Below are the code and all the weights of a small trained network. Each question names an input and a target symbol and asks about switching units off, where a switched-off unit gives its printed mean instead of its output.

import numpy as np


def w(rows, s, z=0):
    codes = np.array(rows[::2]) - 128.0
    scale = np.full(codes.shape[1], s)
    scale[-1] = z or s
    return codes * scale


def f(y):
    return np.maximum(y, 0)


def softmax(a):
    e = np.exp(a - a.max(-1, keepdims=True))
    return e / e.sum(-1, keepdims=True)


def log_softmax(a):
    a = a - a.max(-1, keepdims=True)
    return a - np.log(np.exp(a).sum(-1, keepdims=True))


def net(x, mask):
    ids = ['ΓΘβπσφω'.index(c) for c in x.split()]
    T = len(ids)
    res = E[ids] + P[:T]
    u = 0
    for l in range(2):
        q, k, v = (res @ M[l].T for M in (Q, K, V))
        z = softmax(np.where(np.tri(T) > 0, q @ k.T / 2**0.5, -1e9)) @ v
        res = res + np.where(mask[u], z, O[l][:, -1]) @ O[l][:, :-1]
        u += 1
        y = f(res @ A[l][:, :-1].T + A[l][:, -1])
        res = res + np.where(mask[u : u + 12], y, B[l][:, -1]) @ B[l][:, :-1]
        u += 12
    return log_softmax(res[-1] @ U[:, :-1].T + U[:, -1])


Q, K, V, O, A, B = {}, {}, {}, {}, {}, {}
E = w([
[82,179,160],'Γ',
[129,152,51],'Θ',
[104,83,223],'β',
[175,93,196],'π',
[254,97,150],'σ',
[76,49,230],'φ',
[70,227,86],'ω',
],0.0094)
P = w([
[52,43,75],'0',
[46,38,187],'1',
[98,150,122],'2',
[141,209,255],'3',
[225,126,57],'4',
[107,115,107],'5',
[117,251,203],'6',
[208,122,55],'7',
[105,103,113],'8',
[125,230,190],'9',
[91,27,124],'10',
[104,103,113],'11',
],0.0098)
Q[0] = w([
[143,131,148],'L0H1',
[82,105,255],'L0H1',
],0.008)
K[0] = w([
[162,106,137],'L0H1',
[167,2,53],'L0H1',
],0.0049)
V[0] = w([
[172,255,38],'L0H1',
[135,32,98],'L0H1',
],0.0045)
O[0] = w([
[139,254,74,163],'L0H1',
[89,52,133,1],'L0H1',
],0.0049,9e-05)
A[0] = w([
[47,114,92,103],'L0N1',
[125,20,65,4],'L0N2',
[183,117,161,113],'L0N3',
[70,166,236,158],'L0N4',
[184,254,111,149],'L0N5',
[119,102,197,75],'L0N6',
[135,100,220,62],'L0N7',
[118,72,97,233],'L0N8',
[185,82,88,95],'L0N9',
[208,69,123,5],'L0N10',
[186,203,64,116],'L0N11',
[103,7,235,124],'L0N12',
],0.008,0.0034)
B[0] = w([
[57,76,111,173],'L0N1',
[114,249,122,154],'L0N2',
[155,111,127,154],'L0N3',
[135,151,192,216],'L0N4',
[145,163,123,253],'L0N5',
[173,152,127,154],'L0N6',
[160,144,107,161],'L0N7',
[110,86,126,216],'L0N8',
[74,126,126,160],'L0N9',
[140,107,85,147],'L0N10',
[177,142,113,215],'L0N11',
[179,104,98,219],'L0N12',
],0.012,0.0046)
Q[1] = w([
[96,152,228],'L1H1',
[255,184,61],'L1H1',
],0.0044)
K[1] = w([
[139,4,22],'L1H1',
[198,250,81],'L1H1',
],0.0044)
V[1] = w([
[159,149,254],'L1H1',
[142,160,2],'L1H1',
],0.004)
O[1] = w([
[98,200,254,87],'L1H1',
[214,130,86,248],'L1H1',
],0.005,0.0011)
A[1] = w([
[245,122,11,7],'L1N1',
[242,75,68,132],'L1N2',
[161,143,73,181],'L1N3',
[217,255,128,84],'L1N4',
[60,212,93,96],'L1N5',
[77,193,241,70],'L1N6',
[198,214,134,90],'L1N7',
[125,80,47,70],'L1N8',
[74,157,140,253],'L1N9',
[236,96,176,40],'L1N10',
[182,121,55,11],'L1N11',
[142,152,205,58],'L1N12',
],0.009,0.0059)
B[1] = w([
[83,170,165,187],'L1N1',
[93,159,56,214],'L1N2',
[157,157,154,201],'L1N3',
[99,31,181,254],'L1N4',
[219,194,129,174],'L1N5',
[94,103,2,171],'L1N6',
[75,54,168,216],'L1N7',
[67,47,80,161],'L1N8',
[150,183,193,198],'L1N9',
[102,215,67,171],'L1N10',
[44,135,86,146],'L1N11',
[61,107,67,154],'L1N12',
],0.0087,0.0088)
U = w([
[63,86,165,72],'Γ',
[89,207,69,3],'Θ',
[192,63,203,195],'β',
[208,99,88,129],'π',
[216,122,78,179],'σ',
[56,21,74,129],'φ',
[233,249,121,227],'ω',
],0.011,0.0052)

Each question gives the input, a string of symbols that net reads in full, and the target symbol t.
The units are the heads (2 rows each of Q, K, V and O) and the neurons (one row each of A and B). Each row of codes is followed by its name. A weight is (code - 128) times the scale printed after its matrix; where a second scale follows, it is the last column's (O, A, B and U).
mask holds one flag per unit, layer by layer, with each layer's heads first. A switched-off unit (its flag False) gives its mean, the last column of its rows in O or B, instead of its output. The means were averaged over made-up inputs and are rounded, as every weight is.
A unit's drop is (log p(t) with every unit on - log p(t) with that unit switched off) / (log p(t) with every unit on - log p(t) with every unit switched off).
most important unit: the unit with the biggest drop
top k neurons: the k neurons with the biggest drops, biggest first
top k neurons in layer l: the k neurons of layer l with the biggest drops, biggest first
drop of u: that unit's drop, to one decimal
input φ Θ β Θ Θ Θ Γ Θ π Γ Γ, target β: most important unit	L1N2
input Θ Θ Θ Θ Θ Θ Θ ω Θ β ω Θ, target ω: top 4 neurons	L1N4, L1N7, L0N12, L1N6
input φ σ π π Θ σ Θ φ ω ω, target Γ: top 4 neurons in layer 1	L1N4, L1N7, L1N6, L1N12
input ω Θ σ ω ω, target Γ: top 4 neurons in layer 1	L1N4, L1N7, L1N1, L1N11
input σ Θ ω φ, target φ: top 2 neurons	L0N4, L1N12
input Θ φ Θ ω Θ Θ π π, target ω: top 4 neurons in layer 1	L1N4, L1N7, L1N8, L1N6
input Γ σ Θ π ω σ, target ω: top 2 neurons	L1N4, L1N7
input Θ σ σ Γ, target φ: top 2 neurons	L1N6, L1N12
input Θ π Θ ω σ Θ π Γ σ Θ, target β: top 2 neurons	L1N4, L1N7
input Γ Θ Θ σ ω Θ φ, target φ: top 2 neurons in layer 1	L1N6, L1N12
input σ ω Θ ω ω Θ Θ Θ, target φ: top 4 neurons in layer 1	L1N4, L1N7, L1N11, L1N9
input σ β σ ω σ Θ, target ω: drop of L1N4	0.6
input σ Θ Θ Θ Θ, target φ: drop of L1N9	0.2
input Θ ω ω Θ π ω, target ω: most important unit	L1N5
input φ Θ Θ Θ π Θ β, target φ: drop of L0N4	0.4
input Θ ω β Θ σ Θ Θ β φ Γ ω π, target ω: drop of L1N12	0.1
input Θ ω β, target ω: top 3 neurons in layer 1	L1N4, L1N7, L1N8
